Rows, each followed by one of two labels for a hidden trait (new trait and labels in each part)
[5, 5, 4, -3, -2, -5, -4, -3, -1, 2, -6, -6, -13, 2, -2, 3, -1, -3, 2, 11, -4, 18, 4, 5, 11, -2, 7, 9, 4, -4, 0, -1, -25, -2, -1, 2, -4, -3, 3, 6, 0, 1, 6, 6, -1, -4, 2, 14, 11, -10, -3, 2, -6, 3, -1, -8, 7, 7, -1, -6, 8, 9, -11, -1, -4, 3]
j665
[-11, 3, 7, -3, 0, 20, 6, 2, 8, -12, 21, 16, -3, -4, -3, 6, 7, 9, -6, 5, -16, -37, -34, -13, -33, 10, -14, 4, -25, 17, 19, 7, 45, 1, 5, -6, 3, -11, -9, -12, -5, -31, -27, -18, 27, 14, 6, -21, -47, 17, 10, -8, 38, -4, -4, 31, -26, -23, 18, 15, -26, -8, 16, -1, -15, 12]
J506
[-4, -7, -5, 4, 2, 5, 4, 2, 2, -2, 6, 4, 11, -2, 2, -3, 2, 3, -2, -16, 1, -18, 0, -5, -8, 1, -7, -7, -4, 4, 1, 1, 23, 2, 1, -2, 3, 3, -3, -6, 0, -1, -5, -9, -1, 4, -2, -13, -10, 11, 2, -2, 4, -3, 2, 9, -7, -5, 1, 6, -8, -12, 10, 3, 4, -3]
J506
[2, 14, 13, -9, -5, -3, -5, -5, -4, 5, -6, -15, -15, 2, -7, 6, 1, -5, 1, 28, -15, 27, -13, 3, -1, -1, 7, 19, -2, -5, 4, 0, -36, -4, -3, 3, -4, -14, 3, 3, -3, -8, 1, 4, 10, -1, 6, 22, 2, -20, -2, -4, 8, 6, -6, -7, 8, 6, 6, -11, 10, 16, -16, -4, -16, 5]
J506
[-3, -1, 2, 1, 1, 8, 2, 1, 5, -8, 10, 13, 0, -2, 0, 2, 2, 5, -2, -3, -3, -20, -10, -6, -11, 5, -5, 1, -11, 10, 7, 3, 19, 1, 3, -3, 1, -3, -3, -3, -2, -18, -13, -7, 9, 6, 4, -12, -21, 9, 4, -1, 12, -2, 0, 13, -12, -9, 7, 8, -14, -7, 9, -1, -4, 5]
J506
[6, -16, -18, 11, 4, -15, 2, 3, -6, 9, -14, -7, 32, 2, 9, -13, -6, -5, 4, -29, 25, 7, 41, 8, 29, -10, 3, -25, 24, -14, -22, -7, 12, 2, -3, 3, 3, 23, 4, 4, 7, 40, 24, 11, -31, -11, -14, -2, 55, 2, -8, 9, -37, -2, 9, -22, 18, 15, -21, -5, 16, -12, 0, 5, 31, -18]
j665
[7, 9, 11, -4, -2, -4, -7, -5, 2, -4, -5, 7, -33, 3, -4, 9, -3, -1, 2, 23, -2, 14, 2, 7, 9, 1, 15, 19, -1, 4, 7, 0, -39, -4, 1, 2, -9, -7, 6, 15, -2, -19, 0, 8, 6, -4, 9, 18, -4, -11, -1, 5, -5, 4, -2, -5, 4, 6, 4, -5, 3, 18, -12, -5, -12, 9]
J506
[8, 6, 2, -3, -2, -13, -6, -4, -6, 9, -16, -14, -9, 4, -1, 0, -4, -7, 4, 10, 1, 35, 15, 10, 17, -7, 9, 6, 13, -11, -7, -5, -39, -3, -4, 5, -4, 3, 7, 11, 2, 14, 15, 12, -11, -9, 0, 21, 26, -19, -6, 4, -19, 5, -1, -20, 19, 16, -8, -16, 19, 14, -17, -2, 1, -4]
J506
[-8, -18, -17, 12, 5, 6, 9, 8, 1, -2, 9, 9, 35, -4, 8, -11, 1, 5, -2, -40, 12, -36, 8, -9, -6, 1, -14, -26, 2, 2, -6, 0, 63, 6, 2, -3, 10, 14, -7, -14, 3, 16, -2, -9, -11, 4, -12, -30, -3, 25, 3, 0, 0, -7, 7, 11, -10, -10, -5, 13, -12, -27, 21, 7, 19, -10]
J506
[16, 16, 20, -11, -3, -7, -12, -9, 5, -9, -9, 13, -62, 5, -9, 17, -5, -1, 4, 47, -5, 47, 2, 16, 15, 1, 28, 41, -2, 9, 11, 1, -63, -7, 3, 4, -18, -15, 12, 30, -4, -37, -2, 14, 13, -7, 19, 34, -10, -23, -2, 9, -8, 8, -5, -10, 9, 12, 7, -11, 9, 36, -25, -11, -26, 16]
J506
[-10, -15, -14, 8, 5, 11, 10, 8, 3, -3, 15, 10, 35, -5, 7, -9, 4, 6, -4, -33, 7, -46, -6, -13, -18, 4, -21, -24, -6, 7, 0, 3, 63, 6, 3, -5, 9, 9, -9, -17, 2, 7, -11, -14, -3, 8, -7, -33, -14, 26, 5, -4, 11, -8, 5, 19, -17, -15, 0, 15, -17, -29, 24, 6, 13, -5]
J506
[4, 16, 17, -10, -3, 3, -6, -5, 4, -7, 1, 7, -38, 1, -8, 13, 0, 1, 0, 38, -14, 17, -17, 4, -6, 5, 11, 25, -11, 10, 14, 3, -37, -4, 1, 1, -10, -17, 4, 12, -5, -33, -11, 1, 21, 1, 14, 16, -21, -12, 2, 0, 10, 4, -6, 5, -4, 0, 12, -1, -2, 23, -11, -7, -23, 14]
j665
[10, -13, -14, 9, 4, -13, -3, 1, -1, 1, -11, 8, 6, 3, 6, -7, -8, -1, 5, -20, 18, 10, 39, 11, 28, -6, 11, -11, 19, -5, -14, -5, -4, 0, 1, 3, -3, 18, 5, 14, 6, 20, 17, 13, -27, -10, -6, 0, 29, 4, -6, 13, -36, 0, 8, -18, 14, 15, -17, 0, 13, 4, -2, 2, 23, -9]
J506
[3, 7, 6, -3, -1, -1, -2, -3, 1, -1, -2, 0, -12, 1, -3, 4, 0, -1, 1, 12, -4, 11, -3, 3, 2, 1, 6, 9, -2, 1, 3, 0, -14, -2, 0, 0, -4, -5, 2, 5, -1, -6, -2, 1, 6, 0, 4, 8, -1, -7, 0, 0, 3, 3, -2, -2, 1, 1, 3, -2, 3, 9, -2, -3, -6, 5]
j665
[3, -12, -12, 8, 4, -4, 1, 3, 0, 0, -3, 6, 12, 0, 7, -7, -3, 1, 1, -23, 17, -5, 23, 3, 13, -3, 0, -15, 10, -2, -9, -2, 18, 2, 1, 0, 2, 14, 1, 5, 4, 14, 9, 3, -16, -6, -7, -8, 19, 9, -3, 6, -19, -2, 6, -4, 4, 5, -10, 3, 2, -9, 6, 3, 17, -9]
j665
[6, -11, -12, 7, 3, -12, -1, 2, -4, 7, -12, -6, 13, 2, 6, -8, -5, -4, 3, -20, 20, 11, 26, 8, 23, -8, 4, -13, 18, -10, -16, -5, 2, 1, -2, 3, 1, 15, 4, 7, 6, 28, 18, 11, -23, -8, -9, 1, 33, 0, -7, 8, -28, 0, 6, -18, 15, 12, -16, -5, 14, -4, -3, 3, 24, -12]
J506
[4, 6, 8, -4, 0, 5, -2, -4, 6, -11, 5, 17, -25, 0, -3, 8, 0, 4, 0, 14, -3, 2, -4, 2, -4, 5, 8, 16, -11, 12, 11, 3, -14, -2, 5, -1, -7, -7, 2, 9, -3, -29, -11, 0, 13, 2, 12, 2, -23, 2, 3, 3, 8, 0, -1, 8, -8, -4, 8, 7, -7, 11, -2, -5, -13, 11]
J506
[8, 16, 15, -10, -4, -4, -8, -7, 2, -4, -5, 3, -43, 3, -7, 13, -2, -1, 2, 39, -11, 33, -7, 8, 3, 1, 17, 12, -5, 5, 9, 1, -55, -5, 0, 3, -11, -13, 7, 17, -5, -26, -3, 6, 14, -3, 14, 27, -9, -18, -1, 2, 2, 7, -5, -6, 5, 7, 8, -8, 5, 27, -17, -8, -24, 12]
j665
[-10, -16, -14, 10, 4, 11, 10, 8, 4, -5, 13, 12, 35, -5, 6, -8, 3, 6, -4, -24, 7, -49, -7, -11, -14, 4, -20, -24, -4, 6, 0, 3, 63, 5, 3, -5, 11, 9, -9, -17, 1, 5, -9, -13, -2, 8, -10, -34, -14, 29, 5, -3, 9, -8, 5, 19, -17, -15, -1, 15, -20, -28, 24, 6, 14, -5]
J506
[0, -8, -7, 5, 2, -2, 1, 2, 1, -1, 0, 5, 10, 0, 4, -3, -1, 0, 1, -13, 9, -8, 11, -2, 6, 0, -1, -9, 4, 1, -5, -1, 12, 1, 1, -1, 2, 7, 0, 0, 2, 6, 3, 1, -7, -1, -3, -8, 5, 7, -1, 3, -7, -2, 4, 0, -1, 1, -4, 3, 0, -6, 6, 0, 8, -4]
J506
[2, 14, 12, -7, -2, 0, -5, -5, 2, -1, -1, -1, -24, 1, -6, 8, 0, -1, 0, 24, -11, 18, -11, 3, -3, 2, 8, 17, -6, 3, 8, 1, -32, -3, 0, 2, -6, -11, 4, 5, -3, -18, -4, 1, 13, -1, 8, 13, -8, -12, 0, -1, 7, 4, -5, 0, 1, 1, 7, -4, 4, 14, -10, -4, -17, 8]
J506
[7, 0, 1, -1, 1, -7, -4, -3, 0, -1, -8, 2, -12, 2, -1, 2, -4, -2, 3, 6, 8, 18, 16, 8, 14, -1, 10, 4, 7, -1, -2, -2, -23, -2, 0, 2, -4, 2, 5, 12, 1, -1, 6, 8, -5, -6, 2, 11, 10, -8, -3, 6, -16, 2, 1, -9, 8, 8, -4, -4, 7, 9, -8, -2, 1, 0]
j665
[-4, -11, -11, 7, 2, 3, 6, 5, -1, 2, 5, -2, 28, -2, 6, -9, 1, 2, -1, -24, 8, -12, 3, -5, -1, -1, -11, -19, 3, -2, -5, -1, 38, 3, 0, -2, 7, 9, -4, -11, 2, 16, 1, -5, -9, 2, -10, -18, 6, 13, 2, -1, -1, -4, 4, 3, -4, -4, -5, 5, -3, -21, 12, 5, 14, -7]
j665
[4, 3, 2, -2, -2, -7, -1, -3, -3, 6, -8, -9, -7, 2, -2, 0, -2, -4, 2, 9, 0, 20, 6, 5, 10, -4, 7, 1, 8, -7, -4, -2, -23, -2, -3, 3, -1, -1, 4, 4, 1, 10, 9, 6, -5, -5, 0, 12, 14, -10, -4, 1, -9, 3, -1, -12, 10, 8, -4, -8, 13, 8, -11, -1, -2, -2]
j665
[-3, -23, -24, 15, 6, -5, 6, 8, -4, 6, -1, -2, 46, -1, 12, -16, -2, 0, 1, -48, 23, -24, 30, -3, 12, -5, -11, -32, 16, -10, -18, -4, 52, 5, -1, -1, 11, 23, -4, -11, 7, 38, 13, 0, -28, -2, -18, -23, 29, 18, -3, 4, -21, -6, 9, -7, 4, 1, -17, 5, 3, -34, 13, 9, 34, -18]
j665
[-4, -5, -4, 4, 2, 5, 5, 3, 3, -5, 7, 9, 9, -2, 2, -2, 1, 4, -1, -10, 2, -18, -2, -5, -5, 3, -7, -8, -4, 5, 2, 2, 24, 2, 2, -3, 3, 3, -3, -6, 0, -4, -9, -4, 1, 4, -1, -13, -10, 10, 3, 0, 5, -3, 2, 12, -9, -7, 0, 8, -8, -10, 10, 2, 4, -1]
J506
[-6, 1, 1, -1, 0, 9, 2, 2, 4, -6, 8, 8, 1, -2, -1, 2, 3, 4, -2, 0, -4, -17, -12, -5, -12, 5, -3, 0, -10, 7, 7, 3, 18, 1, 2, -3, 2, -4, -4, -5, -2, -14, -12, -8, 10, 6, 3, -11, -20, 9, 5, -3, 14, -2, -1, 14, -12, -9, 8, 8, -12, -4, 9, 0, -10, 5]
J506
[2, 19, 21, -12, -5, 9, -4, -5, 6, -13, 7, 12, -43, 0, -10, 18, 3, 4, -1, 39, -21, 10, -32, 1, -17, 7, 10, 33, -20, 15, 21, 5, -31, -5, 3, -1, -9, -22, 2, 8, -7, -47, -20, -4, 29, 5, 18, 13, -37, -8, 6, -3, 27, 4, -8, 13, -13, -9, 19, 1, -10, 22, -8, -8, -32, 19]
J506
